Each row is followed by its group and then its class within the group.
[ 15  -6  14 -14  -2  19 -11  -8  -9  18   0  -3 -24  13  23   4 -28  -6
  -8  -3  -7 -49  28  15 -17 -39   5   7  22   2 -20  -4  -7 -15 -24  13
  17  11   2   6  -4  -3  15   6  -2  10  -7 -17 -13  -7  -1   5   9 -19
 -18  -4  25  -4   5] : [28]:(71)
[  -9  -48   33   22   17   35  -25    0   -7    4    2   -7  -37  -14
   69  -41  -64  -15   12  -11    3   -7   14  -29    4  -38   81  -21
  -13  -27   35   18    3  -74 -112   -8    5   13   -5   37  -33   73
  -44  -10   13   -9   -3   11  -33  -20  -17  -24  -16  110    0   -9
    8    6    2] : [28]:(62)
[  8 -35   0   0  14  20 -11   0  -9  14  -3 -15 -32  10  46 -10 -41  -7
  -8  -5  -7 -32   6 -12  -6 -43  47  -1 -16 -14   7   0 -23 -51 -77 -15
  11  13  -1   7 -11  13 -14  -9  11  -4 -10 -14 -14 -21 -11 -10  -6  45
   0  -5  12  -3   3] : [28]:(71)
[ 31 -23  -4  -5  12  26   5  -3 -19   9   3  -9 -30  32  30  -5 -43   1
   4   0 -10 -55   3  31 -15 -36  31  10  -9 -10 -14  -5 -22 -35 -59 -16
  12  -4  -3   9 -15 -15   5  -3  -3   1  14  -9 -17 -13  20 -17   1   2
  -4   3  13 -17  11] : [33]:(73)
[ 26 -13  10  -8   6  20   0  -6 -19   4   2 -16 -27  11  40   2 -31  -4
  10  -5 -10 -53   7   2 -29 -35  31  14 -11 -25 -17 -13 -14 -34 -45  -8
   1  -1  -9   9 -10 -15   6  -6  13   1   2 -20 -15 -14  12 -17   2  -8
   1  -5  21   0  12] : [33]:(73)
[ 28 -38   3   5   5  48  -6  -3 -14   1   8 -27 -22  -6  54 -13 -73 -15
  11  -5  -4 -43  -1 -12   9 -34  57  -7  -5 -17  -3  -7 -17 -51 -81 -11
   7   1 -12   8 -16  -6 -13  -6  -1  -4   8  -9 -11 -13  15  -7  -1  28
 -16  -1  20   4  10] : [33]:(61)
[ 68  -4  -7 -18  -1  11  -4  -1 -23  -7   8 -32 -45  44  36  30 -77  -4
   7  -1 -16 -80   3  -4 -38 -52  29  14 -18  12 -37 -23 -37 -36 -39 -20
  13  -9  -9 -15  -9 -54  20   2 -20   1  -2 -28  -1  -4  26  -2   8 -65
 -28  26  17  -3   8] : [33]:(61)
[ 13 -34  14   0  10  15   6  -1  -3   1   1 -32 -19  19  51   5 -51  -2
   6 -10  -1 -27  14 -13  -2 -37  49  -5 -14 -14   7   2 -15 -45 -69 -15
  15  -5   3  12 -12 -10  -4 -12  14  -6  -5 -11 -22 -16  -3  -9  -8  52
  -1   2  14   6   2] : [28]:(63)
[ 13 -37   9   1   6  24   0   5  -8  -1   9 -14 -13  10  43 -21 -50  -6
  -3 -11  -9 -40  -3   9  -6 -30  48   6  -7 -24  -4  -6 -12 -52 -82 -19
   4  -2  -9  12 -16  -6  -6  -7   5  -1   0  -6 -19 -16   7 -20  -4  47
  -1   2  14  -3   6] : [33]:(73)
[ 21 -28 -14  -2  12  27  16   1 -16   9  -1 -25 -32  37  31   1 -47  -9
  -3 -19   6 -43  12 -11  -1 -32  47 -13 -14  -8   5   5 -19 -46 -72  -5
  19  -5  -3  10  -9 -13  -3   4   5  -3  -5 -20 -13 -14   4 -10  -4  41
 -15  -1  12   9   7] : [28]:(63)
[ 18 -35  -2 -15   8  13  -5 -14 -14   9 -11  -8 -35  34  12  18 -42   7
  -1  -1 -15 -49  13 -17 -15 -40   8   7 -17  18 -20 -14 -23 -21 -11 -12
  17   0  -5  -6 -11 -12  14  -2  -8   2 -15 -29  -2  -7   8   3   0 -35
 -23   1   4   0   7] : [28]:(63)
[ 17 -13   5 -13  10  26   1   6 -13  -5   8  -4 -21   9  19 -14 -41   1
  10  -1  -6 -25 -10  32  -9 -17  25   1 -12 -14 -15   1  -8 -28 -51 -28
   2  -4   2  -4 -12  -3  -3  -3  13  -2   6  12 -10  -9   8  -6  -6   9
   9  -9  19   0  11] : [33]:(61)
[ 34 -16   2 -12   4  20   0  -1 -16   6   0 -17 -34  31  39   9 -64  -1
   9  -3  -9 -56  -2 -18   3 -49  49   9 -27  -1 -11 -13 -40 -44 -50 -25
  23 -15 -10 -11 -12 -25  15   4  -7  -6  -2 -27 -17 -10  16  -9   1  -9
 -18   7   7  18  13] : [33]:(73)
[ 38 -42  16  -4  17  26 -17  -7 -40  13  -7 -37 -52  29  63   4 -66  -9
   7 -16  -7 -63  21 -26 -11 -79  72   1 -23  11  12 -11 -49 -81 -94  -4
  22  -4 -14  12 -13 -45   1  -3 -11 -10  -9 -26  -9 -31  10 -23  -7  15
 -28  15  10   3  12] : [28]:(63)
[ -7 -38  20   6  14  33 -13  -3 -25   6   0 -14 -30  -3  65 -17 -65 -10
   8  -7  -7 -34  11 -49   3 -31  59   0 -30 -16   7  -6 -13 -60 -92 -10
  10   7  -2  20 -23  33  -9  -5  11  -7  -9  -4 -31 -18 -14 -12  15  64
  -8  -4  15   3   3] : [28]:(71)
[ 31 -32   6  -4   4  19 -13 -31 -12   2   7 -35 -31  36  38 -15 -62  -4
   2 -12 -11 -47   1  -1 -12 -31  46   3  -6  -9 -10 -11 -13 -41 -62 -25
   7  -7  -7 -15 -15 -12  -6  -6  -5  -1   5 -11 -17 -16  10 -14  -7   7
 -17   5  15  -4  10] : [33]:(61)

Each row is followed by its group and then its class within the group.
[-14  -2   3  -9   2   9   2  -3  19 -12  -7  -2  -2  -3 -11   5  21  -3
  -3  -3   5  -9   7 -10 -11   5   9   0 -15   2   7   4   5 -12 -36  -1
   5  -8  11   6 -14   0   0  15 -23   2  -4  10 -13   2   7   3   0  -7
   7  -3  -1   2 -19] : J220:J184
[  2  -2  10  -8   2 -12  -8   1  16  -2 -12   0  -5  -8  -5  11   6  -2
 -15  13  12   3  15  -4  -6  -1   1  -2 -23  13  21  -3   5  -3 -29   3
   0  -4  10   2 -11  -2  -1  24 -23  -2 -18  16  -8   5  -3  -2  -5  -1
   0 -10   8  -7  -9] : J220:J188
[ -3  -2  19   2   6   5  15   6   1  -7  12  -1  -3 -13  -4  14  11  -1
   1  -6   5   5  17  -8   0 -11  -7 -13  -4   7   7   1   3   3 -46  -6
  -1   1  26   3 -10 -12 -12  16 -28   4 -20   0   6  -6   9  -4   5  -7
 -10 -21  -2  13  -9] : J220:J793
[ -4   7 -10  -4  -4   9  -2  -9  -5   0  -3  13  -7   9   1  -4 -13   0
  12  -1   1 -13  -1   5 -17   3  12   4 -27  -5   3  20  16  -2   5  10
   7   4 -24   1 -11  -6 -12 -16   5 -10  26 -21  14 -21   2   0   8 -11
   5   2  -8  11  -7] : J573:J648
[  7   7   1  -2   0  -2   3  13  13   4   9  -6  -3 -11  -6  -4 -14  -6
 -12  10   2  -9   8   3   3  -8  -9   9 -15  -3  19  -6  15  -6 -18   1
  -1  -5 -18   4  -4   6   5  31 -12   3  -4   0  -9   6  -9   1 -17   9
  -9   5   7 -18   6] : J573:J60
[ -6  -2  11  -8   2  -6  -5   9   2   0   7   2   9  -3  -6   8  18   9
  -8  -2   9  -4   8  -9 -11   7   2 -13 -19   5  12   7   4   3 -29   1
  13   7  16   4 -14  -7 -10   7 -22  -1 -19   4  -2  -4   2  -5   5 -33
   0 -13  -8  10 -17] : J220:J184
[ -6   2  -6  -4   1   1  10  -4   1   9   5   7  -6   4  -4  20 -14   3
  -9   4  -8 -13  -1  -3  -2  12  -2  13 -19   1  -1   7  11  -6   4   5
   6  -3 -10   1  -5   3   2   0  -7  -1  17   8 -30   5 -13   3  13   5
  -4   5  -3   5  -1] : J573:J648
[ 15   2   6  -1  -5   2  10 -15  17  -4   7  -1  -6 -10  -3  -4 -15  -9
  -8   5  -2 -11   8   4   2 -18  -7  15 -14  -4  27  -6  17 -11  -9   0
 -12  -2 -27  29   5   5   9  44 -28   2  15   3  -1  11 -11  -7 -32  11
 -11  -1  11 -21  -3] : J573:J60
